Below is a small trained network, with its code and all its weights. Each question gives an input and a target symbol and asks what happens when units are switched off, that is, made to give their printed mean instead of their output.

import numpy as np


def w(rows, s, z=0):
    codes = np.array(rows[::2]) - 128.0
    scale = np.full(codes.shape[1], s)
    scale[-1] = z or s
    return codes * scale


def f(y):
    return y / 2 * (1 + np.tanh(0.7978845608 * (y + 0.044715 * y**3)))


def softmax(a):
    e = np.exp(a - a.max(-1, keepdims=True))
    return e / e.sum(-1, keepdims=True)


def log_softmax(a):
    a = a - a.max(-1, keepdims=True)
    return a - np.log(np.exp(a).sum(-1, keepdims=True))


def net(x, mask):
    ids = ['ΓΞΠαβδεηλμτφψ'.index(c) for c in x.split()]
    T = len(ids)
    res = E[ids] + P[:T]
    u = 0
    for l in range(2):
        q, k, v = (res @ M[l].T for M in (Q, K, V))
        z = softmax(np.where(np.tri(T) > 0, q @ k.T / 2**0.5, -1e9)) @ v
        res = res + np.where(mask[u], z, O[l][:, -1]) @ O[l][:, :-1]
        u += 1
        y = f(res @ A[l][:, :-1].T + A[l][:, -1])
        res = res + np.where(mask[u : u + 16], y, B[l][:, -1]) @ B[l][:, :-1]
        u += 16
    return log_softmax(res[-1] @ U[:, :-1].T + U[:, -1])


Q, K, V, O, A, B = {}, {}, {}, {}, {}, {}
E = w([
[106,96,149,156,111],'Γ',
[62,158,70,143,121],'Ξ',
[108,174,130,120,47],'Π',
[99,92,111,137,93],'α',
[111,148,164,96,113],'β',
[181,153,171,90,162],'δ',
[197,104,130,167,104],'ε',
[129,189,91,161,125],'η',
[252,165,169,135,155],'λ',
[185,59,172,56,115],'μ',
[178,106,126,156,156],'τ',
[247,108,163,162,96],'φ',
[128,114,133,125,198],'ψ',
],0.021)
P = w([
[180,80,72,70,167],'0',
[131,124,181,133,104],'1',
[146,159,158,160,122],'2',
[140,182,146,158,139],'3',
[139,202,132,158,147],'4',
[158,224,129,164,149],'5',
[161,249,112,182,160],'6',
],0.012)
Q[0] = w([
[149,126,105,3,18],'0.h0',
[43,208,137,87,53],'0.h0',
],0.013)
K[0] = w([
[110,108,142,10,42],'0.h0',
[57,174,115,80,81],'0.h0',
],0.014)
V[0] = w([
[130,213,76,253,205],'0.h0',
[36,175,185,103,148],'0.h0',
],0.0052)
O[0] = w([
[113,73,142,91,66,252],'0.h0',
[254,68,139,171,135,28],'0.h0',
],0.012,0.0024)
A[0] = w([
[121,125,110,180,92,64],'0.n0',
[171,77,120,109,87,189],'0.n1',
[120,106,155,100,81,121],'0.n2',
[112,159,157,133,115,45],'0.n3',
[157,100,164,120,128,152],'0.n4',
[106,96,140,170,94,162],'0.n5',
[102,148,128,108,116,3],'0.n6',
[90,79,159,189,131,77],'0.n7',
[143,110,117,136,136,160],'0.n8',
[95,154,227,189,166,165],'0.n9',
[89,115,154,239,151,183],'0.n10',
[132,129,255,141,86,120],'0.n11',
[138,119,123,156,145,171],'0.n12',
[142,121,157,112,135,72],'0.n13',
[115,120,155,149,90,81],'0.n14',
[126,168,84,148,178,55],'0.n15',
],0.0097,0.0056)
B[0] = w([
[105,132,130,174,131,127],'0.n0',
[11,179,121,95,133,175],'0.n1',
[134,160,116,152,174,136],'0.n2',
[155,76,88,159,150,114],'0.n3',
[37,136,125,122,108,158],'0.n4',
[134,155,141,106,168,169],'0.n5',
[237,35,159,229,116,87],'0.n6',
[209,94,158,96,136,108],'0.n7',
[79,137,131,104,114,138],'0.n8',
[137,161,77,143,53,230],'0.n9',
[184,177,141,48,159,181],'0.n10',
[47,75,64,172,132,253],'0.n11',
[110,145,119,100,120,152],'0.n12',
[72,106,144,178,112,108],'0.n13',
[131,94,130,150,168,127],'0.n14',
[145,27,175,154,58,101],'0.n15',
],0.012,0.0038)
Q[1] = w([
[198,3,151,164,139],'1.h0',
[106,164,102,97,117],'1.h0',
],0.045)
K[1] = w([
[27,203,254,223,108],'1.h0',
[137,100,87,70,118],'1.h0',
],0.024)
V[1] = w([
[153,212,249,113,97],'1.h0',
[111,64,178,84,227],'1.h0',
],0.015)
O[1] = w([
[124,111,7,123,167,66],'1.h0',
[105,168,147,178,191,254],'1.h0',
],0.019,0.0032)
A[1] = w([
[132,113,92,175,194,45],'1.n0',
[113,97,174,161,141,179],'1.n1',
[96,124,143,75,71,131],'1.n2',
[89,118,109,113,142,228],'1.n3',
[158,188,121,119,114,105],'1.n4',
[113,92,145,219,102,148],'1.n5',
[84,122,123,114,112,99],'1.n6',
[148,80,82,106,109,166],'1.n7',
[128,95,218,157,120,114],'1.n8',
[189,11,95,128,105,123],'1.n9',
[163,118,74,124,105,53],'1.n10',
[114,166,124,109,114,57],'1.n11',
[116,156,153,62,144,254],'1.n12',
[107,96,89,143,149,69],'1.n13',
[143,86,136,85,46,39],'1.n14',
[165,32,187,191,115,95],'1.n15',
],0.011,0.0076)
B[1] = w([
[139,86,196,31,110,188],'1.n0',
[120,179,142,103,89,195],'1.n1',
[99,160,172,103,51,214],'1.n2',
[95,131,53,192,129,203],'1.n3',
[136,88,133,127,152,168],'1.n4',
[84,121,96,119,124,168],'1.n5',
[134,133,114,123,135,138],'1.n6',
[142,200,139,100,73,195],'1.n7',
[206,135,87,82,197,238],'1.n8',
[86,140,168,175,202,167],'1.n9',
[139,169,192,137,126,173],'1.n10',
[142,83,129,107,169,141],'1.n11',
[56,136,80,192,74,245],'1.n12',
[172,162,174,87,154,158],'1.n13',
[127,53,64,107,248,189],'1.n14',
[69,136,173,163,146,137],'1.n15',
],0.017,0.012)
U = w([
[206,81,65,179,172,141],'Γ',
[155,58,132,69,92,93],'Ξ',
[163,101,191,169,39,127],'Π',
[171,76,136,96,229,104],'α',
[117,159,127,93,127,215],'β',
[138,117,234,50,146,18],'δ',
[150,110,153,216,140,110],'ε',
[240,152,89,51,119,50],'η',
[185,168,150,141,190,27],'λ',
[202,138,163,139,127,254],'μ',
[75,106,239,151,177,36],'τ',
[253,146,62,165,69,74],'φ',
[207,150,228,122,60,102],'ψ',
],0.0055,0.0086)

Each question gives the input, a string of symbols that net reads in full, and the target symbol t.
The units are the heads (2 rows each of Q, K, V and O) and the neurons (one row each of A and B). Each row of codes is followed by its name. A weight is (code - 128) times the scale printed after its matrix; where a second scale follows, it is the last column's (O, A, B and U).
mask holds one flag per unit, layer by layer, with each layer's heads first. A switched-off unit (its flag False) gives its mean, the last column of its rows in O or B, instead of its output. The means were averaged over made-up inputs and are rounded, as every weight is.
A unit's drop is (log p(t) with every unit on - log p(t) with that unit switched off) / (log p(t) with every unit on - log p(t) with every unit switched off).
The circuit of an input: a set's keep is (log p(t) with only the set's units on - log p(t) with every unit switched off) / (log p(t) with every unit on - log p(t) with every unit switched off). Starting from the 12 units with the biggest drops (on a tie, the unit counted first), units are removed one at a time, each time the one whose removal leaves the highest keep (on an exact tie, the one counted first), for as long as the keep stays at least 0.8.
units of the circuit, in order: the units of the circuit, biggest drop first
unit that matters most: the unit with the biggest drop
k most important neurons of layer l: the k neurons of layer l with the biggest drops, biggest first
input η ε Γ λ λ τ λ, target Ξ: units of the circuit, in order => [1.h0, 1.n14, 0.h0, 1.n2]
input λ λ λ μ, target η: 2 most important neurons of layer 0 => [0.n11, 0.n9]
input δ ε μ Π ε ε λ, target α: units of the circuit, in order => [1.h0, 0.n11, 1.n0, 1.n7]
input μ μ λ, target τ: units of the circuit, in order => [1.h0]
input ψ λ α Π δ, target λ: units of the circuit, in order => [1.h0, 1.n8]
input λ β φ Γ Π λ, target η: units of the circuit, in order => [1.h0, 0.n11, 1.n0]
input δ ψ ψ Π μ, target α: units of the circuit, in order => [1.h0, 0.n11, 1.n2]
input δ β λ, target α: 4 most important neurons of layer 1 => [1.n0, 1.n12, 1.n2, 1.n7]
input ε Ξ Ξ η λ λ Π, target Π: 2 most important neurons of layer 1 => [1.n8, 1.n14]
input ε η μ λ η α ε, target Π: units of the circuit, in order => [1.n8, 1.n14]
input η δ λ Π τ, target Ξ: units of the circuit, in order => [1.h0, 1.n14, 1.n2]
input δ α λ Ξ Π δ, target α: units of the circuit, in order => [1.h0, 0.n11, 1.n0, 1.n2]
input λ δ ε, target η: units of the circuit, in order => [1.h0, 0.n11, 1.n12, 1.n7]
input η α β, target Ξ: 2 most important neurons of layer 0 => [0.n11, 0.n10]
input α ε Γ, target ψ: units of the circuit, in order => [1.h0]
input Π τ τ Π φ, target β: 2 most important neurons of layer 0 => [0.n11, 0.n1]
input η Π η, target Ξ: units of the circuit, in order => [1.h0, 1.n14, 1.n2, 0.h0]
input α ψ η ε Π λ, target ψ: 3 most important neurons of layer 0 => [0.n9, 0.n11, 0.n10]
input α δ δ, target ψ: 2 most important neurons of layer 1 => [1.n14, 1.n3]
input η Π Ξ μ δ μ, target Ξ: units of the circuit, in order => [1.h0, 1.n14, 1.n2]
input μ λ λ ψ, target τ: unit that matters most => 0.h0
input Π Γ ψ Π Ξ φ, target β: units of the circuit, in order => [0.n11, 1.h0, 1.n7, 1.n9]
input μ δ ε β τ, target τ: 2 most important neurons of layer 0 => [0.n11, 0.n9]
input η ψ ε, target Ξ: 2 most important neurons of layer 1 => [1.n14, 1.n2]
input ε ε λ β ψ, target Π: 2 most important neurons of layer 1 => [1.n8, 1.n14]
input ψ φ ψ φ μ Π Π, target λ: 3 most important neurons of layer 1 => [1.n8, 1.n2, 1.n0]
input μ τ η, target τ: most important neuron of layer 0 => [0.n11]
input ε η α, target Π: 2 most important neurons of layer 1 => [1.n8, 1.n14]
input ψ μ λ η ψ, target λ: 2 most important neurons of layer 1 => [1.n8, 1.n2]
